Here is a tiny trained network, its code and every weight. The questions are about switching its units off for an input and a class, where a switched-off unit gives its printed mean instead of its output.

import numpy as np


def w(rows, s, z=0):
    codes = np.array(rows[::2]) - 128.0
    scale = np.full(codes.shape[1], s)
    scale[-1] = z or s
    return codes * scale


def norm(h):
    return h / np.sqrt((h * h).mean(-1, keepdims=True) + 1e-5)


def f(y):
    return np.maximum(y, 0)


def log_softmax(a):
    a = a - a.max(-1, keepdims=True)
    return a - np.log(np.exp(a).sum(-1, keepdims=True))


def net(x, mask):
    res = np.array(x, float).reshape(1, 8) / 4 @ E
    u = 0
    for l in range(4):
        y = f(norm(res) @ A[l][:, :-1].T + A[l][:, -1])
        res = res + np.where(mask[u : u + 7], y, B[l][:, -1]) @ B[l][:, :-1]
        u += 7
    return log_softmax(norm(res)[-1] @ U[:, :-1].T + U[:, -1])


A, B = {}, {}
E = w([
[128,128,130,128,127,127,128],'x0',
[120,217,153,189,138,132,127],'x1',
[128,128,126,128,129,128,129],'x2',
[128,129,128,128,128,128,128],'x3',
[113,99,161,165,2,112,100],'x4',
[118,156,122,94,129,151,53],'x5',
[129,128,128,128,128,127,128],'x6',
[129,128,126,128,128,126,127],'x7',
],0.017)
A[0] = w([
[122,164,141,128,204,131,149,102],'L0N1',
[122,77,110,136,148,127,206,41],'L0N2',
[125,96,126,182,130,121,251,254],'L0N3',
[141,104,116,150,180,142,212,124],'L0N4',
[122,224,129,206,117,123,133,41],'L0N5',
[129,231,116,173,162,120,144,90],'L0N6',
[132,130,113,70,220,112,155,145],'L0N7',
],0.023,0.0075)
B[0] = w([
[121,114,60,107,111,128,165,204],'L0N1',
[79,119,152,90,67,188,183,182],'L0N2',
[208,138,144,150,127,24,152,251],'L0N3',
[2,127,146,110,129,103,113,207],'L0N4',
[134,150,225,138,150,146,96,203],'L0N5',
[108,154,31,130,129,98,141,214],'L0N6',
[171,149,225,121,145,151,117,240],'L0N7',
],0.033,0.019)
A[1] = w([
[183,47,55,139,123,112,198,53],'L1N1',
[53,21,97,148,111,174,95,93],'L1N2',
[147,144,5,84,136,72,141,114],'L1N3',
[127,95,128,86,178,141,104,4],'L1N4',
[118,58,96,91,127,160,96,24],'L1N5',
[161,59,77,91,71,108,108,104],'L1N6',
[117,130,94,109,210,232,141,101],'L1N7',
],0.026,0.0025)
B[1] = w([
[122,58,114,160,28,213,152,192],'L1N1',
[80,141,108,45,186,78,44,185],'L1N2',
[56,132,61,146,87,110,176,254],'L1N3',
[159,89,116,106,119,126,148,159],'L1N4',
[110,100,138,108,196,87,76,169],'L1N5',
[109,87,94,100,63,90,111,233],'L1N6',
[251,114,83,120,106,183,91,194],'L1N7',
],0.026,0.0094)
A[2] = w([
[101,123,3,156,161,241,119,35],'L2N1',
[81,131,117,191,140,237,41,31],'L2N2',
[236,102,159,215,214,96,136,4],'L2N3',
[167,130,137,142,175,227,69,57],'L2N4',
[154,126,70,193,120,179,153,41],'L2N5',
[74,147,82,185,110,181,110,67],'L2N6',
[151,129,157,192,115,127,99,110],'L2N7',
],0.026,0.0028)
B[2] = w([
[237,211,141,60,13,104,125,236],'L2N1',
[3,181,125,140,69,237,131,170],'L2N2',
[242,79,184,169,128,31,99,253],'L2N3',
[133,105,26,174,221,233,111,226],'L2N4',
[112,162,115,64,106,149,141,195],'L2N5',
[195,68,130,82,159,163,133,192],'L2N6',
[119,164,121,137,92,110,75,206],'L2N7',
],0.026,0.0081)
A[3] = w([
[71,112,30,174,186,100,192,64],'L3N1',
[121,62,116,205,166,46,228,39],'L3N2',
[112,136,4,192,129,163,169,74],'L3N3',
[187,73,140,161,196,164,169,3],'L3N4',
[198,93,55,183,155,148,172,86],'L3N5',
[109,52,57,179,85,158,198,65],'L3N6',
[71,109,26,171,89,63,187,74],'L3N7',
],0.025,0.0043)
B[3] = w([
[124,199,93,153,156,30,218,168],'L3N1',
[128,165,112,96,133,246,23,240],'L3N2',
[94,120,240,142,109,60,89,173],'L3N3',
[202,72,100,67,253,177,167,174],'L3N4',
[51,138,191,92,129,196,149,178],'L3N5',
[109,67,107,218,48,102,196,183],'L3N6',
[139,59,52,192,254,221,147,252],'L3N7',
],0.022,0.014)
U = w([
[66,120,253,75,121,106,200,172],'0',
[121,26,79,188,51,151,168,254],'1',
[72,177,39,165,212,74,195,111],'2',
[221,131,190,206,129,52,83,93],'3',
[204,85,147,86,219,226,112,135],'4',
[63,72,75,60,153,83,40,112],'5',
[191,204,57,70,62,159,145,98],'6',
[54,186,157,174,112,214,46,39],'7',
],0.016,0.0014)

Each question gives the input, the list of numbers given to net, and the class t.
The units are the neurons (one row each of A and B). Each row of codes is followed by its name. A weight is (code - 128) times the scale printed after its matrix; where a second scale follows, it is the last column's (A, B and U).
mask holds one flag per neuron, layer by layer. A switched-off neuron (its flag False) gives its mean, the last column of its row in B, instead of its output. The means were averaged over made-up inputs and are rounded, as every weight is.
A unit's drop is (log p(t) with every unit on - log p(t) with that unit switched off) / (log p(t) with every unit on - log p(t) with every unit switched off).
The circuit of an input: a set's keep is (log p(t) with only the set's units on - log p(t) with every unit switched off) / (log p(t) with every unit on - log p(t) with every unit switched off). Starting from the 12 units with the biggest drops (on a tie, the unit counted first), units are removed one at a time, each time the one whose removal leaves the highest keep (on an exact tie, the one counted first), for as long as the keep stays at least 0.8.
units of the circuit, in order: the units of the circuit, biggest drop first
unit that matters most: the unit with the biggest drop
top k neurons: the k neurons with the biggest drops, biggest first
top k neurons in layer l: the k neurons of layer l with the biggest drops, biggest first
input [-1,5,3,1,1,-6,7,4], class 3: units of the circuit, in order : L0N3
input [-3,8,1,-7,-6,6,-1,0], class 6: top 2 neurons : L0N6; L0N3
input [0,-1,-3,5,8,1,-7,-5], class 5: top 3 neurons : L0N3; L0N7; L0N5
input [-3,-7,-6,-2,4,4,3,3], class 5: units of the circuit, in order : L0N3; L1N2
input [-6,6,3,-8,-3,0,6,3], class 2: top 2 neurons in layer 0 : L0N6; L0N5
input [-8,1,7,-7,-8,2,-5,0], class 6: top 2 neurons : L0N1; L0N3
input [-8,5,-2,-6,1,-5,-8,8], class 3: top 3 neurons : L0N5; L0N3; L2N3
input [2,-4,5,-6,6,3,1,-3], class 5: top 4 neurons in layer 0 : L0N3; L0N7; L0N5; L0N6
input [-8,2,7,4,-8,0,-6,-1], class 2: top 2 neurons : L0N4; L0N6
input [1,1,4,0,8,3,0,1], class 7: top 2 neurons in layer 0 : L0N3; L0N6
input [0,1,-7,-3,-3,3,1,-8], class 6: units of the circuit, in order : L0N6; L0N3; L2N1
input [0,-2,-3,-5,2,-2,-3,-8], class 1: top 2 neurons : L0N7; L0N5
input [-8,-4,-6,5,4,4,1,3], class 5: top 4 neurons : L0N7; L0N3; L0N5; L0N6
input [-2,-2,8,6,-7,-1,-6,4], class 0: unit that matters most : L0N7
input [2,-2,-5,-4,3,6,4,4], class 5: top 3 neurons : L0N7; L0N3; L0N5
input [-1,-5,2,-8,-8,0,4,-8], class 0: top 2 neurons : L0N4; L0N7
input [-7,0,-7,-5,8,6,6,-8], class 5: units of the circuit, in order : L0N7; L0N3; L1N2
input [4,5,-2,-4,2,2,-1,-4], class 7: top 2 neurons : L0N3; L0N5
input [-3,4,7,7,8,0,-1,-2], class 3: top 2 neurons : L0N4; L0N2
input [4,3,3,-7,-2,0,3,-5], class 2: units of the circuit, in order : L0N6
input [3,7,-6,8,0,-8,3,-4], class 2: top 4 neurons in layer 0 : L0N6; L0N7; L0N4; L0N1
input [-8,-6,6,-4,2,6,6,-8], class 5: top 4 neurons : L0N3; L0N7; L0N5; L0N6
input [-8,8,-2,6,5,8,-2,-3], class 7: top 2 neurons : L0N3; L0N5
input [6,-5,-3,6,4,4,2,-8], class 5: top 4 neurons in layer 0 : L0N7; L0N3; L0N6; L0N5
input [5,3,8,4,0,-7,4,-2], class 2: top 3 neurons in layer 0 : L0N7; L0N6; L0N4
input [-8,-2,-1,3,1,6,-3,5], class 5: top 2 neurons : L0N7; L0N3
input [-4,-5,5,8,-2,-4,7,-8], class 0: unit that matters most : L0N2
